Below is a small trained network, with its code and all its weights. Each question gives an input and a class and asks what happens when units are switched off, that is, made to give their printed mean instead of their output.

import numpy as np


def w(rows, s, z=0):
    codes = np.array(rows[::2]) - 128.0
    scale = np.full(codes.shape[1], s)
    scale[-1] = z or s
    return codes * scale


def norm(h):
    return h / np.sqrt((h * h).mean(-1, keepdims=True) + 1e-5)


def f(y):
    return y / 2 * (1 + np.tanh(0.7978845608 * (y + 0.044715 * y**3)))


def log_softmax(a):
    a = a - a.max(-1, keepdims=True)
    return a - np.log(np.exp(a).sum(-1, keepdims=True))


def net(x, mask):
    res = np.array(x, float).reshape(1, 2) / 4 @ E
    u = 0
    for l in range(4):
        y = f(norm(res) @ A[l][:, :-1].T + A[l][:, -1])
        res = res + np.where(mask[u : u + 7], y, B[l][:, -1]) @ B[l][:, :-1]
        u += 7
    return log_softmax(norm(res)[-1] @ U[:, :-1].T + U[:, -1])


A, B = {}, {}
E = w([
[139,117,209,154,213,116,4],'x0',
[127,197,171,58,131,254,84],'x1',
],0.0045)
A[0] = w([
[178,198,91,151,14,206,97,53],'L0N0',
[70,72,64,144,136,184,85,54],'L0N1',
[128,178,254,111,112,130,89,88],'L0N2',
[89,82,166,107,136,127,65,141],'L0N3',
[98,97,40,70,115,100,206,67],'L0N4',
[125,43,3,94,46,101,181,36],'L0N5',
[152,128,87,131,147,123,173,254],'L0N6',
],0.005,0.0009)
B[0] = w([
[20,49,145,164,60,183,115,202],'L0N0',
[104,105,108,74,119,46,31,121],'L0N1',
[101,79,112,120,138,25,243,187],'L0N2',
[147,113,253,138,111,91,140,159],'L0N3',
[149,252,116,89,185,37,98,217],'L0N4',
[38,171,189,211,84,19,79,253],'L0N5',
[127,205,164,66,84,98,49,161],'L0N6',
],0.0041,0.004)
A[1] = w([
[147,37,159,174,229,55,34,57],'L1N0',
[145,219,142,91,204,103,48,125],'L1N1',
[61,98,192,63,127,160,156,82],'L1N2',
[138,189,185,156,113,116,140,54],'L1N3',
[100,92,21,158,28,28,145,156],'L1N4',
[145,97,104,139,173,159,108,34],'L1N5',
[94,225,98,132,3,131,211,254],'L1N6',
],0.0055,0.00094)
B[1] = w([
[144,58,161,160,149,112,165,242],'L1N0',
[166,123,68,160,98,70,201,155],'L1N1',
[130,134,81,82,111,186,56,176],'L1N2',
[33,130,108,167,160,69,160,147],'L1N3',
[1,88,114,121,104,155,148,217],'L1N4',
[154,124,65,137,139,76,242,117],'L1N5',
[185,191,128,201,157,85,106,255],'L1N6',
],0.0051,0.0059)
A[2] = w([
[140,151,189,150,148,36,113,197],'L2N0',
[104,143,113,177,60,59,189,247],'L2N1',
[112,55,106,162,254,97,159,187],'L2N2',
[88,121,201,61,204,156,69,157],'L2N3',
[87,135,104,179,133,135,77,182],'L2N4',
[186,173,151,129,131,140,101,55],'L2N5',
[110,92,136,119,179,135,100,83],'L2N6',
],0.0066,0.0013)
B[2] = w([
[185,255,109,87,131,157,144,232],'L2N0',
[78,180,61,186,137,166,48,253],'L2N1',
[164,86,194,66,115,186,132,230],'L2N2',
[119,59,91,149,125,70,157,184],'L2N3',
[152,139,125,60,173,181,140,176],'L2N4',
[95,61,154,160,98,86,206,123],'L2N5',
[118,120,98,127,161,149,135,142],'L2N6',
],0.0066,0.0054)
A[3] = w([
[159,94,128,118,166,46,146,81],'L3N0',
[150,175,153,138,83,219,71,99],'L3N1',
[254,122,157,72,185,98,169,39],'L3N2',
[153,144,157,115,120,189,120,110],'L3N3',
[82,104,177,150,165,142,107,90],'L3N4',
[88,140,80,101,106,139,97,249],'L3N5',
[151,74,140,54,145,174,116,253],'L3N6',
],0.0064,0.00041)
B[3] = w([
[135,190,140,199,73,107,138,162],'L3N0',
[139,72,168,160,109,66,168,212],'L3N1',
[186,159,124,164,195,177,131,253],'L3N2',
[159,88,116,161,128,43,187,161],'L3N3',
[156,45,41,142,118,97,93,156],'L3N4',
[182,128,183,93,111,130,205,206],'L3N5',
[108,253,140,134,158,124,81,236],'L3N6',
],0.0064,0.0037)
U = w([
[54,246,66,180,103,90,90,170],'0',
[187,111,32,82,106,138,144,2],'1',
[69,34,80,163,168,91,67,143],'2',
[156,115,62,94,123,129,155,17],'3',
[171,116,53,86,113,137,143,4],'4',
[236,121,190,156,212,150,130,177],'5',
[52,109,128,11,117,191,77,131],'6',
[144,123,213,110,32,130,217,136],'7',
],0.014,0.0085)

Each question gives the input, the list of numbers given to net, and the class t.
The units are the neurons (one row each of A and B). Each row of codes is followed by its name. A weight is (code - 128) times the scale printed after its matrix; where a second scale follows, it is the last column's (A, B and U).
mask holds one flag per neuron, layer by layer. A switched-off neuron (its flag False) gives its mean, the last column of its row in B, instead of its output. The means were averaged over made-up inputs and are rounded, as every weight is.
A unit's drop is (log p(t) with every unit on - log p(t) with that unit switched off) / (log p(t) with every unit on - log p(t) with every unit switched off).
The circuit of an input: a set's keep is (log p(t) with only the set's units on - log p(t) with every unit switched off) / (log p(t) with every unit on - log p(t) with every unit switched off). Starting from the 12 units with the biggest drops (on a tie, the unit counted first), units are removed one at a time, each time the one whose removal leaves the highest keep (on an exact tie, the one counted first), for as long as the keep stays at least 0.8.
units of the circuit, in order: the units of the circuit, biggest drop first
top k neurons: the k neurons with the biggest drops, biggest first
k most important neurons of layer l: the k neurons of layer l with the biggest drops, biggest first
input [1,-4], class 2: top 2 neurons => [L1N4; L1N6]
input [2,6], class 6: most important neuron of layer 1 => [L1N2]
input [4,-8], class 5: units of the circuit, in order => [L2N2; L0N5]
input [3,8], class 6: top 2 neurons => [L1N6; L1N2]
input [1,0], class 5: top 2 neurons => [L0N0; L0N5]
input [3,-7], class 2: units of the circuit, in order => [L1N6; L0N4]
input [-1,5], class 7: units of the circuit, in order => [L3N1; L2N1]
input [1,5], class 6: top 2 neurons => [L1N2; L2N0]
input [1,7], class 6: top 2 neurons => [L2N0; L2N3]
input [-6,5], class 7: 3 most important neurons of layer 3 => [L3N1; L3N6; L3N5]
input [-1,2], class 7: 2 most important neurons of layer 3 => [L3N1; L3N2]
input [2,5], class 6: top 2 neurons => [L1N2; L1N6]
input [6,8], class 2: top 4 neurons => [L1N6; L0N4; L2N0; L2N3]
input [0,5], class 6: top 2 neurons => [L2N0; L2N3]
input [0,7], class 6: top neuron => [L2N0]
input [-2,8], class 7: top 2 neurons => [L3N1; L1N4]
input [2,4], class 2: top 2 neurons => [L2N0; L2N3]
input [1,-6], class 2: 2 most important neurons of layer 1 => [L1N4; L1N6]
input [1,-8], class 2: 3 most important neurons of layer 3 => [L3N6; L3N4; L3N0]
input [-1,7], class 7: 2 most important neurons of layer 1 => [L1N0; L1N4]
input [-6,6], class 7: most important neuron of layer 0 => [L0N0]
